How the nodes are linked:
na: w896->w128, w149->w40, w510->w858, w165->w912, w185->w502, w919->w902, w312->w511, w507->w411, w451->w571, w831->w39, w277->w8, w511->w312, w696->w956, w923->w791, w978->w961, w221->w669, w501->w126, w160->w719, w599->w888, w998->w871, w502->w185, w871->w998, w901->w281, w400->w874, w912->w165, w39->w831, w791->w923, w787->w266, w571->w451, w128->w896, w386->w271, w126->w501, w835->w746, w684->w190, w8->w277, w378->w581, w902->w919, w858->w510, w732->w444, w266->w787, w411->w507, w225->w552, w552->w225, w281->w901, w419->w235, w444->w732, w235->w419, w581->w378, w669->w221, w961->w978, w888->w599, w874->w400, w956->w696, w719->w160, w190->w684, w271->w386, w40->w149, w746->w835
te: w374->w599, w896->w552, w149->w874, w510->w160, w165->w969, w185->w872, w312->w621, w507->w835, w451->w816, w92->w277, w816->w451, w54->w998, w831->w94, w277->w92, w966->w419, w696->w581, w923->w777, w501->w901, w160->w510, w35->w271, w621->w312, w599->w374, w998->w54, w901->w501, w400->w40, w359->w787, w810->w902, w787->w359, w128->w225, w126->w281, w835->w507, w684->w444, w378->w956, w902->w810, w858->w719, w732->w190, w411->w746, w225->w128, w552->w896, w281->w126, w419->w966, w444->w684, w581->w696, w872->w185, w669->w256, w601->w961, w969->w165, w961->w601, w874->w149, w956->w378, w719->w858, w777->w923, w94->w831, w190->w732, w271->w35, w40->w400, w256->w669, w746->w411
ru: w895->w419, w896->w149, w149->w896, w510->w8, w165->w329, w68->w271, w329->w165, w185->w296, w312->w581, w507->w669, w451->w901, w887->w902, w92->w719, w816->w501, w831->w51, w277->w858, w478->w787, w511->w378, w696->w621, w923->w444, w221->w411, w501->w816, w621->w696, w599->w897, w998->w98, w897->w599, w901->w451, w400->w225, w98->w998, w791->w732, w787->w478, w571->w281, w128->w40, w835->w256, w684->w777, w8->w510, w378->w511, w902->w887, w858->w277, w732->w791, w411->w221, w225->w400, w552->w874, w281->w571, w419->w895, w444->w923, w296->w185, w844->w961, w581->w312, w669->w507, w961->w844, w874->w552, w719->w92, w777->w684, w271->w68, w40->w128, w256->w835, w51->w831
ko: w896->w92, w149->w719, w510->w400, w165->w865, w68->w669, w712->w998, w185->w581, w919->w281, w312->w296, w507->w271, w451->w887, w738->w961, w887->w451, w92->w896, w831->w775, w277->w552, w549->w599, w478->w923, w696->w872, w923->w478, w501->w810, w160->w40, w775->w831, w35->w835, w599->w549, w998->w712, w502->w378, w901->w902, w400->w510, w865->w165, w359->w684, w810->w501, w787->w444, w386->w411, w835->w35, w684->w359, w8->w225, w378->w502, w902->w901, w858->w874, w732->w266, w266->w732, w411->w386, w225->w8, w552->w277, w281->w919, w419->w171, w444->w787, w296->w312, w581->w185, w872->w696, w669->w68, w961->w738, w874->w858, w719->w149, w171->w419, w271->w507, w40->w160
fi: w374->w501, w896->w777, w149->w684, w510->w266, w165->w637, w185->w775, w312->w51, w507->w961, w451->w897, w738->w271, w831->w581, w277->w478, w549->w902, w478->w277, w696->w94, w923->w552, w978->w411, w501->w374, w324->w998, w775->w185, w599->w901, w637->w165, w998->w324, w897->w451, w901->w599, w400->w732, w39->w378, w359->w719, w791->w225, w787->w858, w216->w419, w835->w601, w684->w149, w378->w39, w902->w549, w858->w787, w732->w400, w266->w510, w411->w978, w225->w791, w552->w923, w281->w888, w419->w216, w444->w874, w844->w669, w581->w831, w669->w844, w601->w835, w961->w507, w888->w281, w874->w444, w719->w359, w777->w896, w94->w696, w190->w40, w271->w738, w40->w190, w51->w312
ga: w895->w451, w896->w621, w149->w696, w510->w502, w165->w507, w329->w669, w185->w858, w312->w552, w507->w165, w451->w895, w184->w998, w831->w444, w277->w296, w966->w501, w511->w225, w696->w149, w923->w51, w501->w966, w775->w787, w621->w896, w599->w216, w637->w961, w998->w184, w502->w510, w901->w419, w400->w378, w912->w411, w865->w271, w39->w732, w787->w775, w216->w599, w835->w969, w684->w94, w378->w400, w902->w171, w858->w185, w732->w39, w411->w912, w225->w511, w552->w312, w281->w235, w419->w901, w444->w831, w235->w281, w296->w277, w581->w874, w872->w719, w669->w329, w969->w835, w961->w637, w874->w581, w956->w40, w719->w872, w171->w902, w94->w684, w271->w865, w40->w956, w51->w923
ri: w896->w256, w149->w835, w510->w386, w165->w581, w68->w277, w329->w312, w712->w902, w185->w865, w312->w329, w507->w874, w451->w98, w738->w787, w184->w419, w54->w501, w831->w637, w277->w68, w696->w969, w923->w844, w978->w732, w221->w225, w501->w54, w324->w599, w35->w719, w599->w324, w637->w831, w998->w901, w871->w281, w901->w998, w400->w411, w912->w378, w865->w185, w98->w451, w787->w738, w386->w510, w835->w149, w684->w601, w378->w912, w902->w712, w858->w271, w732->w978, w411->w400, w225->w221, w552->w669, w281->w871, w419->w184, w444->w961, w844->w923, w581->w165, w669->w552, w601->w684, w969->w696, w961->w444, w874->w507, w719->w35, w271->w858, w40->w746, w256->w896, w746->w40
du: w374->w684, w895->w312, w896->w816, w149->w501, w510->w919, w165->w184, w712->w271, w185->w171, w919->w510, w312->w895, w507->w998, w451->w552, w887->w277, w184->w165, w816->w896, w54->w835, w831->w216, w277->w887, w966->w696, w549->w787, w696->w966, w923->w897, w501->w149, w324->w961, w599->w444, w998->w507, w897->w923, w871->w411, w901->w874, w400->w281, w810->w719, w98->w669, w787->w549, w216->w831, w571->w225, w126->w40, w835->w54, w684->w374, w378->w235, w902->w858, w858->w902, w732->w888, w411->w871, w225->w571, w552->w451, w281->w400, w419->w581, w444->w599, w235->w378, w581->w419, w669->w98, w961->w324, w888->w732, w874->w901, w719->w810, w171->w185, w271->w712, w40->w126

The rows follow the links: the fewer symbols apart two nodes are, the more alike their rows tend to be.

Each row is also shifted at random along 5 hidden directions that mean nothing.

Row, then node:
[  17,  -22,   23,  -31,   37,   14,  -10,   13,  -27,   48,   10,   -5,   10,  -27,  -23,    6,   29,   65,   -4,  -33,    1,   -8,  -10,   30,   61,   13,  -11,  -19,   43,   83,  -28,    1,   -7,   18,   10,   -3,   13,   12,   44,  -26,  -92,  -21,  -49,   24,   -1,   25,   96]: w895
[ -68,    3,   -3,   -1,   22,    7,   29,  -17,   53,    4,   -5,   68,  -10,  -32,  -38,  -11,  -34,   43,   41,    7,    3,   37,   14,   43,  -52,  -14,  -13,  -21,   21,   20,  -18,    3,   -4,   17,   40,   15,  -30,  -12,  -43,  -57,   32,  -54,   15,   27,  -10,   43,  -29]: w775
[ -42,   36,  -40,    1,  -63,  -16,   -8,   -5,    4,  -38,  -62,  -21,  -37,   64,   -8,   13,  -30,  -10,   -9,   22,  -45,  -31,   14,   50,   25,   35,   14,   36,   -4,   26,  -16,   36,  -20,  -31,  -25,    0,   27,  -32,   13,    6,   31,   53,   51,   48,  -45,    0,  -16]: w777
[ -55,   14,   36,   16,   16,  -25,  -20,   12,  -42,   36,  -12,  -15,   10,   12,   27,   -5,   35,    6,  -49,    6,    6,   39,  -61,  -35,   25,   61,  -35,    8,   29,  -21,   -7,    7,  -35,    1,  -10,   28,   18,    3,   48,   18,  -45,   65,  -13,   23,  -13,  -22,   89]: w329
[  21,  -21,   25,   -6,  -32,  -10,   17,    2,  -22,   -1,    4,   27,  -31,    6,    6,   38,   53,  -16,  -24,    1,   -4,  -47,   -7,   17,   21,   -4,   23,   27,    6,   14,  -19,    4,   -5,   -5,   23,    3,  -15,    8,   20,  -32,  -19,   30,   -5,  -37,  -26,  -37,   14]: w887
[  25,   23,  -19,   22,   -9,  -33,   -4,   -1,   47,  -19,  -53,   20,  -15,   11,  -24,   63,   22,  -36,   21,   30,  -28,  -70,  -27,   59,   -9,    6,   42,  -14,   34,    0,    2,    9,   -4,  -32,    6,  -18,  -31,   -3,   21,  -41,   33,    6,  -21,    1,  -26,   11,  -10]: w897
[  38,   19,   -7,   15,   31,  -26,  -10,   22,   -8,  -34,    0,  -25,   16,  -33,  -35,   15,   85,  -10,  -16,  -15,    4,  -49,  -71,   31,   51,   -3,   49,  -44,   27,   -5,  -30,    6,  -10,    1,   26,  -34,  -56,   49,   74,   -6,  -73,  -29, -102,  -42,   -2,    9,   80]: w451
[ -48,   14,   45,   36,  -50,    1,   24,  -18,  -27,    6,  -21,    4,    2,   13,   49,   -5,   17,  -34,  -43,   -9,   22,    3,  -25,  -20,  -70,   39,   17,   54,  -14,  -34,   45,   20,  -12,    2,  -20,    6,   31,   -9,  -18,   19,   42,   48,   39,   26,  -18,  -50,  -34]: w738
[ -30,  -36,   -7,    2,  -17,  -28,    9,   12,    8,    4,   38,   37,  -20,   33,    8,   30,  -31,  -36,   40,   -7,   -1,  -46,   30,    6,  -20,  -20,   23,   17,  -33,  -21,    3,   -2,   43,  -40,   -6,  -53,  -19,    4,   -7,    0,   -9,   10,   -2,  -36,   -5,   -2,  -60]: w501
[  17,   18,  -38,   -2,  -58,  -45,   10,    5,    1,  -60,   21,  -60,    4,  -34,   28,   33,   93, -103,  -56,   27,   43,  -33,  -62,   -5,   35,    5,   49,   -9,    4,  -84,   -2,  -14,  -30,    1,   -5,   48,  -46,    6,   32,   -6,    5,   28,  -63,  -64,  -10,  -32,   50]: w8
[ -30,    6,  -33,  -20,    8,  -27,  -31,   21,   58,  -13,   37,   14,   12,  -54,  -27,  -18,   -6,  -15,   30,   18,   26,   38,    0,  -17,   -1,   -2,  -20,  -53,   43,  -22,  -13,  -10,   -6,    7,   15,   19,  -40,  -49,   24,  -25,   19,  -43,  -38,    0,   10,   40,   36]: w378
[  -6,  -18,   23,    6,   14,    2,    7,    6,    0,   19,   40,    6,   12,  -22,   27,  -22,   35,  -11,  -23,   -6,   27,   48,  -55,  -20,  -39,   26,  -37,    6,   17,  -44,   -7,    7,   -9,   10,    0,   22,  -19,    0,    9,   -8,  -26,   22,    9,   -2,   40,  -23,   33]: w865
[ 116,   12,  -16,  -12,   11,   49,   33,  -51,   -7,    6,  -39,   -5,   29,    8,  -34,   27,  -59,   62,  -17,  -13,  -17,  -15,   72,   -5,   25,   11,    8,   -3,    5,   51,  -19,   16,    6,   11,   30,   29,   34,   21,  -55,   -4,    1,  -17,   45,   60,  -30,   52,  -31]: w923
[ -60,  -15,   52,   22,   19,   19,   -6,  -19,  -26,   62,   11,   11,   17,   20,   21,   15,   11,  -32,   19,    5,  -21,  -16,   31,  -44,  -51,  -29,  -21,   -3,  -11,    2,   54,  -20,   38,   19,  -12,  -20,   34,   27,  -23,   24,    8,   -3,  -22,  -27,  -15,  -35,  -33]: w871
[-141,  -61,    0,   23,  -71,  -12,   59,  -26,   12,   -3,   82,  -13,  -19,    7,   47,   29,   10, -101,  -25,   25,   56,  -12,    7,  -64,  -43,  -27,   51,   15,  -52, -120,   36,  -21,    7,  -27,   -5,   10,  -61,   30,  -48,   -5,   20,   29,  -20,  -52,  -32,  -22,  -34]: w160
[  53,   13,  -13,   10,   19,   29,  -10,    3,   -9,   -3,  -59,  -38,   -7,   17,   34,  -30,  -31,   25,  -22,  -28,  -36,   33,    8,   18,  -17,    5,  -10,    6,  -18,    7,    0,   23,    6,    2,  -29,    1,   24,   13,   -7,   51,   14,   19,   55,   46,   24,   -4,  -16]: w601
[ -59,  -83,   76,  -23,   19,   29,   49,  -14,  -75,   78,   68,   23,   10,  -31,   11,   14,   29,   24,   -5,  -55,   79,   19,   -6,  -40,    4,  -10,   18,   21,   -4,    0,    0,   -3,  -10,   -7,   16,    7,   34,   19,  -22,  -17, -101,    9,  -21,   -7,   -8,    6,   49]: w171
[  34,   45,  -23,   59,   67,    8,   -4,    4,   48,  -30,  -45,  -21,   55,  -37,  -17,  -27,   37,   34,  -12,  -11,  -24,   19,  -60,   18,  -35,    0,    6,  -42,    1,  -35,    1,    8,    5,   31,    6,  -12,  -24,   35,   24,   23,  -11,  -42,  -26,    4,   31,   17,   14]: w961
[   9,   21,   29,   -1,   51,   76,  -18,  -20,  -36,   16,  -23,  -46,   42,   -5,  -15,  -27,  -28,   85,    2,    9,  -55,   37,   87,  -45,   -4,  -28,  -44,  -22,    0,   80,   26,   -6,   22,   67,    8,    3,   62,   28,  -38,   53,   -4,  -54,   35,   43,   20,  -12,  -41]: w411
[ -88,    2,    3,   -2,    8,   26,   -8,  -18,   -7,    0,  -39,  -69,  -10,   -5,  -17,  -22,   -2,   35,   29,    7,  -14,   23,   36,    8,    6,  -17,   35,   -9,  -30,   38,   20,   10,  -10,   16,  -31,  -22,   57,    5,  -18,   20,  -20,  -50,    9,   62,  -14,   35,  -13]: w190
[  60,   13,    9,   31,    0,    8,   18,   -8,  -10,   -4,   -2,    9,   16,   13,   32,    1,   23,   -2,  -61,    7,  -27,   -5,  -11,  -27,  -13,    1,  -24,    5,   -4,  -23,  -10,    1,   -9,   25,   38,   27,  -39,   26,  -12,    3,   14,   29,    5,  -13,   18,  -49,    0]: w68
[ -12,   -4,   35,    6,   -8,   -8,  -11,   -1,  -47,   10,  -37,   17,  -14,   11,  -19,   -2,    4,   19,   31,   -7,    9,  -45,   25,   38,  -21,    8,   52,   30,  -12,   62,   24,   22,    6,  -17,  -25,  -52,   59,  -11,    8,    5,   -2,   -7,   10,   19,  -30,    5,  -21]: w599
[  15,  -36,    9,  -36,   27,   65,   15,    0,  -57,  -21,   15,  -42,   -5,  -34,    5,  -46,  -11,   61,  -23,  -46,    7,   49,   35,   15,   47,  -24,   26,   11,  -48,   47,  -40,    7,   -4,   25,   18,   -3,   42,   54,  -18,   12,  -74,  -48,   16,   20,   50,   -7,    7]: w719
[ 105,   15,    8,   36,   67,   21,  -17,   16,   10,   16,   -5,  -18,   28,   -7,  -16,   11,   46,   16,  -23,  -34,  -46,  -11,  -24,    7,   10,  -27,  -14,  -49,   11,   32,  -11,  -11,   21,   32,   22,  -15,  -45,   61,   29,    9,  -36,  -19,  -49,  -15,   36,   -3,   43]: w98
[  54,   14,  -76,  -12,   43,   12,   15,   -5,   31,  -63,   27,   14,   -5,   16,  -36,  -23,  -62,   31,   25,    5,  -19,    7,   51,   18,   17,  -47,   21,  -39,  -38,   35,  -38,   -9,   21,    6,   30,  -34,  -50,   27,  -18,   13,   -7,  -56,  -11,  -12,   51,   38,  -25]: w149
[  42,   14,  -20,  -19,    8,   41,  -42,    6,  -20,  -64,  -47,  -89,   18,  -61,  -14,  -22,   59,   23,  -10,  -18,   10,   40,  -44,   53,   33,   10,   53,   14,   -5,   42,   10,   42,  -62,   24,  -33,   13,   56,   -4,   32,    3,    1,  -59,   -1,   28,   26,    1,   40]: w266
[  14,   -9,   -4,   21,  -12,    4,   22,  -51,   -5,   -6,   15,  -45,   39,  -21,   -5,   15,   12,  -22,   -2,   -8,   54,    1,    0,  -43,  -18,   -9,   56,   -2,  -20,  -80,   70,  -12,    6,   -2,  -23,    6,   11,   21,  -21,   22,  -17,  -25,    8,    5,  -42,   24,  -13]: w732
[  77,   -4,   19,   33,   58,   38,   26,  -20,   51,   30,   19,   71,    3,  -27,   -3,   25,   -4,   -2,    2,  -19,  -21,    0,   26,   -2,  -76,  -57,  -24,  -30,    0,   -7,  -16,  -31,   45,   43,   56,   -9,  -55,   57,  -54,  -17,    7,  -43,  -21,  -44,   56,  -11,  -70]: w712
[ 121,   16,   20,   -1,   -4,  -17,  -51,   14,   -6,   13,  -51,    3,   -8,   20,   25,   12,    3,   -6,   10,  -17,  -22,   -8,  -38,   24,  -32,   27,  -21,   40,    6,    8,   18,   29,   -7,  -18,  -52,   -9,   30,  -27,   14,   22,   43,   34,   31,    7,    6,  -20,  -27]: w324
[ -59,    2,  -16,   59,   26,    5,   -3,   13,   28,  -10,   14,  -35,   18,    2,   15,  -15,   24,  -39,   -7,    6,  -20,   19,  -10,  -37,  -32,  -26,   -3,  -33,  -20,  -53,   37,  -15,   16,   13,   -8,  -21,  -43,   42,    1,   54,    0,  -18,  -40,  -18,   19,   -8,   -3]: w746

Where do the symbols, taken in turn from left to right, take each start?
Answers are names.
[ -50,   93,  -68,   -3,   34,  -14,  -55,   19,   76,  -98,  -73,  -38,   -8,  -20,  -79,   16,   53,   21,   35,   80,  -61,  -25,   19,   78,   49,  -36,   13,  -66,   43,   83,  -40,    7,  -17,   41,   56,   -4,  -39,  -13,   43,  -47,   58,  -92,  -59,  -11,   -2,   25,   13]
ri ri ko ru: w510
[ -23,   28,  -47,  -15,  -59,  -21,  -22,   -7,   22,  -66,  -19,   15,  -31,   80,  -28,   14,  -77,   -7,   13,   70,  -57,  -50,   72,   26,   19,    0,  -19,   16,   10,   33,  -51,    4,   20,  -31,   22,   17,  -17,  -32,  -29,   -8,   64,   43,   43,   -4,  -21,  -25,  -63]
na ru ru ru du na: w501
[ -52,   10,   32,    9,   44,   11,   -7,    9,   -6,   30,   21,   27,   27,    1,    9,  -42,  -16,   30,    1,   -8,   -4,   53,  -10,  -29,  -21,   17,  -82,  -10,    7,    0,    5,   -6,   11,   14,   15,    9,   -4,    7,  -10,   14,  -15,   14,   18,   29,    8,  -11,    9]
ri du ri ga ri na: w281
[-108,   -3,    2,  -22,    6,  -25,  -13,   40,  -31,   -1,    9,  -35,  -28,  -12,  -13,  -49,    8,   28,   -2,  -22,   37,   50,  -65,   30,   60,   38,    1,    6,    2,    0,  -31,    6,  -25,  -26,  -25,  -11,    9,  -20,   45,    8,  -50,    2,  -17,   16,   12,   14,   93]
ru te ru ga na: w400
[  83,    9,  -28,   11,  -16,  -19,   -7,    0,   -7,  -48,    0,  -22,   29,  -23,   -9,  -10,   28,    4,   -2,  -20,   46,   -8,  -62,   17,    4,   38,   63,   16,  -27,  -48,   16,   13,  -25,  -14,  -36,  -17,    4,   -3,   11,   28,   -3,  -12,   12,   12,    2,   24,   16]
fi na na te te: w874
[ -52,  -61,   48,   -3,   13,   38,   40,   -2,  -45,   30,   50,   -5,  -28,   -8,    8,   10,   15,   16,    6,  -47,   28,   -3,   27,   -1,    9,  -37,   38,   27,  -35,   43,  -15,   11,    9,   -1,   -8,  -39,   29,   46,   -9,    6,  -67,  -22,  -18,   -1,   22,  -22,  -16]
te ri du na ko: w411
[   8,   -9,   10,  -32,  -36,    4,  -15,  -13,    6,  -12,   15,   12,  -35,   -2,   23,   21,   -9,  -34,   42,   22,    6,  -16,   64,    4,  -19,  -29,   -7,   30,   -3,   50,   24,   -1,   14,    9,  -17,   12,   43,  -16,  -32,  -31,   55,  -14,   27,  -21,    5,  -43,  -71]
ko ga na ko du ri: w865
[-162,  -14,   59,    6,  -19,  -35,  -20,   23,  -39,   39,    6,    2,  -31,   41,   51,  -27,  -22,  -19,  -30,   -5,   13,   43,  -22,  -33,  -19,   49,  -40,   48,   -6,   -7,   21,   11,   -7,  -26,  -25,  -13,   36,  -37,    3,   32,  -14,   96,   34,   30,  -16,  -38,   19]
ga ga te na ga: w411
[  25,   -8,   -4,  -53,   -1,   23,   -4,    7,  -12,   -7,   17,   20,    0,  -46,   -2,  -39,   -6,   43,   12,  -13,   36,   62,  -11,   15,   37,   22,  -20,   15,   18,   34,  -47,   16,  -31,   23,   17,   28,   40,  -20,    6,  -19,  -24,  -18,   31,   17,   44,    8,   41]
ko te du te: w419
[ -33,   25,   23,   17,  -22,  -19,    3,   -3,    4,  -21,  -24,   21,   -8,  -17,    1,   14,   51,  -16,   32,   -8,   12,  -39,  -41,   61,  -38,  -14,   60,   32,   -2,   29,   24,   36,  -24,  -10,  -19,  -32,   20,  -14,   19,  -38,   13,  -12,  -18,  -14,    0,  -10,  -27]
fi ga ga fi ko: w599
[  24,    1,  -26,  -52,  -17,   21,   -9,  -18,    7,  -40,   24,   -2,  -10,  -28,   -8,  -11,   -8,    4,   24,   26,    7,   29,   73,   -8,   10,  -48,   -1,   16,  -12,   45,   10,  -12,    8,   38,   19,   42,   13,  -15,  -45,  -14,   49,  -49,   29,    3,   12,   -6,  -57]
te te ru: w8
[   2,  -11,   -5,   16,  -19,    6,   40,  -16,  -18,  -28,   -8,  -38,    4,   -2,   13,  -22,  -19,   17,    0,  -29,   17,  -10,  -25,    7,    7,   25,   56,   -7,  -44,  -35,   -7,   19,  -10,  -32,  -29,  -25,   21,   17,   -9,   40,  -43,   14,   16,   41,  -18,   52,    3]
ri te na: w978
[  36,   27,  -40,  -22,  -11,  -36,   -2,    3,   44,  -14,   -4,   27,   -3,   -4,  -41,   11,  -30,   13,    3,   25,   -6,   -2,  -13,   11,   40,   14,  -35,  -37,   53,    9,  -37,    7,  -17,    1,   41,   36,  -47,  -21,   13,  -35,   23,    9,   -9,   12,    3,   29,   26]
ri ru fi ga ga fi: w165
[  33,   -8,   10,  -19,  -32,  -58,  -14,   12,  -23,  -24,   21,    9,   -4,   20,    3,  -11,   27,  -48,   27,   15,   19,  -52,  -22,   16,   10,    0,   31,   62,   -3,    1,   15,    6,   12,  -40,  -24,  -36,    0,  -32,   36,  -12,    2,   32,  -20,  -42,  -15,  -35,  -13]
ko ko ri: w998
[-124,  -11,   12,    7,   27,   15,  -18,    6,  -14,   10,  -41,  -22,  -38,   -8,  -25,  -48,  -21,   76,   29,  -28,    7,   54,   -2,   52,   22,   19,    9,  -11,    4,   65,  -27,   40,  -22,   -2,  -14,  -24,   70,  -15,   -2,   -6,  -43,  -14,   23,   80,  -17,   45,   42]
ga te ri: w961
[  69,   26,  -56,  -41,  -45,    0,  -22,   13,    7,  -99,   -4,   39,  -14,   -2,  -15,  -39,  -16,   11,   33,   40,  -22,   -5,   19,   59,   14,  -14,   -7,   50,    0,   50,  -44,   17,  -27,   17,   29,   14,    3,  -43,   -9,  -17,   82,  -16,   33,  -22,   52,  -45,  -42]
te na ko fi: w190
[  81,  -26,  -35,   28,  -91,  -32,   81,  -36,   23,  -29,   24,   33,    8,   15,   29,   57,   29, -108,  -46,    3,   45,  -47,  -53,  -25,  -43,   34,   46,   12,   -4, -128,    5,   -9,  -19,  -39,   14,   41,  -90,   -3,  -22,  -22,   39,   71,    8,  -20,  -38,   -1,  -20]
ru ko ru ri ru: w961
[   5,   19,   17,   52,   21,   22,   23,  -39,    4,   31,  -40,   14,   31,   36,    5,   23,  -33,   40,  -35,   13,  -43,   -4,   45,  -26,  -44,   -4,  -26,  -23,   12,    9,   12,    8,   23,   24,   26,    8,    7,   20,  -46,   14,   18,   18,   47,   37,  -29,   19,  -37]
ri ko fi: w277
